Here is a tiny trained network, its code and every weight. The questions are about switching its units off for an input and a target symbol, where a switched-off unit gives its printed mean instead of its output.

import numpy as np


def w(rows, s, z=0):
    codes = np.array(rows[::2]) - 128.0
    scale = np.full(codes.shape[1], s)
    scale[-1] = z or s
    return codes * scale


def f(y):
    return np.maximum(y, 0)


def softmax(a):
    e = np.exp(a - a.max(-1, keepdims=True))
    return e / e.sum(-1, keepdims=True)


def log_softmax(a):
    a = a - a.max(-1, keepdims=True)
    return a - np.log(np.exp(a).sum(-1, keepdims=True))


def net(x, mask):
    ids = ['ΓΔΞΣεζηθμπτ'.index(c) for c in x.split()]
    T = len(ids)
    res = E[ids] + P[:T]
    r = res
    for j in range(2):
        rows = slice(4 * j, 4 * j + 4)
        q, k, v = (r @ M[0][rows].T for M in (Q, K, V))
        z = softmax(np.where(np.tri(T) > 0, q @ k.T / 4**0.5, -1e9)) @ v
        o = O[0][rows]
        res = res + np.where(mask[j], z, o[:, -1]) @ o[:, :-1]
    y = f(res @ A[0][:, :-1].T + A[0][:, -1])
    res = res + np.where(mask[2:6], y, B[0][:, -1]) @ B[0][:, :-1]
    return log_softmax(res[-1] @ U[:, :-1].T + U[:, -1])


Q, K, V, O, A, B = {}, {}, {}, {}, {}, {}
E = w([
[163,143,29],'Γ',
[191,56,137],'Δ',
[190,55,140],'Ξ',
[182,74,118],'Σ',
[186,62,130],'ε',
[182,84,103],'ζ',
[31,72,161],'η',
[188,148,202],'θ',
[136,249,136],'μ',
[184,78,112],'π',
[184,58,137],'τ',
],0.015)
P = w([
[184,2,95],'0',
[174,21,100],'1',
[179,51,100],'2',
[166,64,106],'3',
[164,75,102],'4',
[162,96,108],'5',
[156,108,114],'6',
[144,122,109],'7',
[147,131,117],'8',
[132,140,117],'9',
[128,155,119],'10',
[127,155,112],'11',
[122,122,111],'12',
],0.0063)
Q[0] = w([
[89,165,123],'H0',
[113,250,128],'H0',
[129,68,150],'H0',
[129,32,123],'H0',
[15,128,110],'H1',
[87,121,140],'H1',
[173,143,103],'H1',
[199,132,87],'H1',
],0.022)
K[0] = w([
[124,76,104],'H0',
[166,49,141],'H0',
[71,169,163],'H0',
[75,211,132],'H0',
[97,4,108],'H1',
[68,91,143],'H1',
[172,217,83],'H1',
[190,239,90],'H1',
],0.018)
V[0] = w([
[38,144,184],'H0',
[195,94,92],'H0',
[27,75,98],'H0',
[193,165,96],'H0',
[7,144,51],'H1',
[51,165,69],'H1',
[143,123,1],'H1',
[154,94,212],'H1',
],0.0099)
O[0] = w([
[29,230,102,84],'H0',
[183,29,184,182],'H0',
[58,115,19,122],'H0',
[219,116,154,118],'H0',
[225,38,37,2],'H1',
[205,70,72,37],'H1',
[50,2,50,121],'H1',
[125,197,162,177],'H1',
],0.0067,0.0041)
A[0] = w([
[181,150,157,230],'N0',
[90,129,255,2],'N1',
[79,222,120,95],'N2',
[114,58,90,210],'N3',
],0.0077,0.0059)
B[0] = w([
[80,254,123,254],'N0',
[28,33,170,216],'N1',
[142,87,64,196],'N2',
[158,189,79,242],'N3',
],0.0082,0.0075)
U = w([
[182,36,57,141],'Γ',
[189,172,110,197],'Δ',
[88,234,181,84],'Ξ',
[131,159,97,51],'Σ',
[90,32,139,22],'ε',
[235,239,99,246],'ζ',
[97,52,130,2],'η',
[45,220,2,247],'θ',
[99,62,125,18],'μ',
[155,135,112,143],'π',
[103,79,119,13],'τ',
],0.0049,0.004)

Each question gives the input, a string of symbols that net reads in full, and the target symbol t.
The units are the heads (4 rows each of Q, K, V and O) and the neurons (one row each of A and B). Each row of codes is followed by its name. A weight is (code - 128) times the scale printed after its matrix; where a second scale follows, it is the last column's (O, A, B and U).
mask holds one flag per unit, heads first, then neurons. A switched-off unit (its flag False) gives its mean, the last column of its rows in O or B, instead of its output. The means were averaged over made-up inputs and are rounded, as every weight is.
A unit's drop is (log p(t) with every unit on - log p(t) with that unit switched off) / (log p(t) with every unit on - log p(t) with every unit switched off).
The circuit of an input: a set's keep is (log p(t) with only the set's units on - log p(t) with every unit switched off) / (log p(t) with every unit on - log p(t) with every unit switched off). Starting from all 6 units, units are removed one at a time, each time the one whose removal leaves the highest keep (on an exact tie, the one counted first), for as long as the keep stays at least 0.8.
circuit, biggest first: the units of the circuit, biggest drop first
most important unit: the unit with the biggest drop
k most important neurons: the k neurons with the biggest drops, biggest first
which heads matter: for each layer, one digit per head in row order, 1 if its drop is at least 0.15 and else 0, layers parted by /
drop of u: that unit's drop, to one decimal
input Δ θ Ξ Γ Γ ε τ ε, target Γ: circuit, biggest first => H1, H0
input Ξ Ξ η Δ θ θ Σ, target Ξ: most important unit => H1
input Δ Δ η ε θ Γ ζ, target Γ: which heads matter => 01
input Σ θ Ξ Γ τ, target Γ: which heads matter => 11
input η Γ ε, target Γ: which heads matter => 01
input η Γ Σ, target Γ: which heads matter => 01
input ε Ξ Σ θ η ζ Γ, target Γ: which heads matter => 11
input Σ η θ θ, target Ξ: 2 most important neurons => N0, N1
input η Γ Δ Ξ ε Δ τ ζ π, target Γ: circuit, biggest first => H1, N0
input Δ Γ ζ, target Γ: circuit, biggest first => H1, H0
input Σ η η Γ η Δ ε, target θ: 2 most important neurons => N3, N1
input η Ξ η ζ, target θ: which heads matter => 10
input ε ζ τ η Γ τ, target Γ: which heads matter => 01
input θ θ η Ξ η η Δ θ θ Ξ τ π, target Ξ: circuit, biggest first => H1
input ζ η θ τ η ζ, target θ: which heads matter => 11
input η π Ξ Σ η θ τ ζ Ξ ε π θ Ξ, target Ξ: 2 most important neurons => N0, N1
input θ π Δ, target Ξ: drop of N0 => 0.2
input Ξ η τ ζ η Ξ Ξ η π Δ Ξ π, target θ: drop of H0 => 1.0
input η Γ ε ζ η η η ε η Ξ, target θ: drop of N3 => 0.1
input η Γ Δ, target Γ: drop of H1 => 0.9
input Σ θ Σ π η Σ θ η Σ ζ η η Σ, target θ: most important neuron => N2
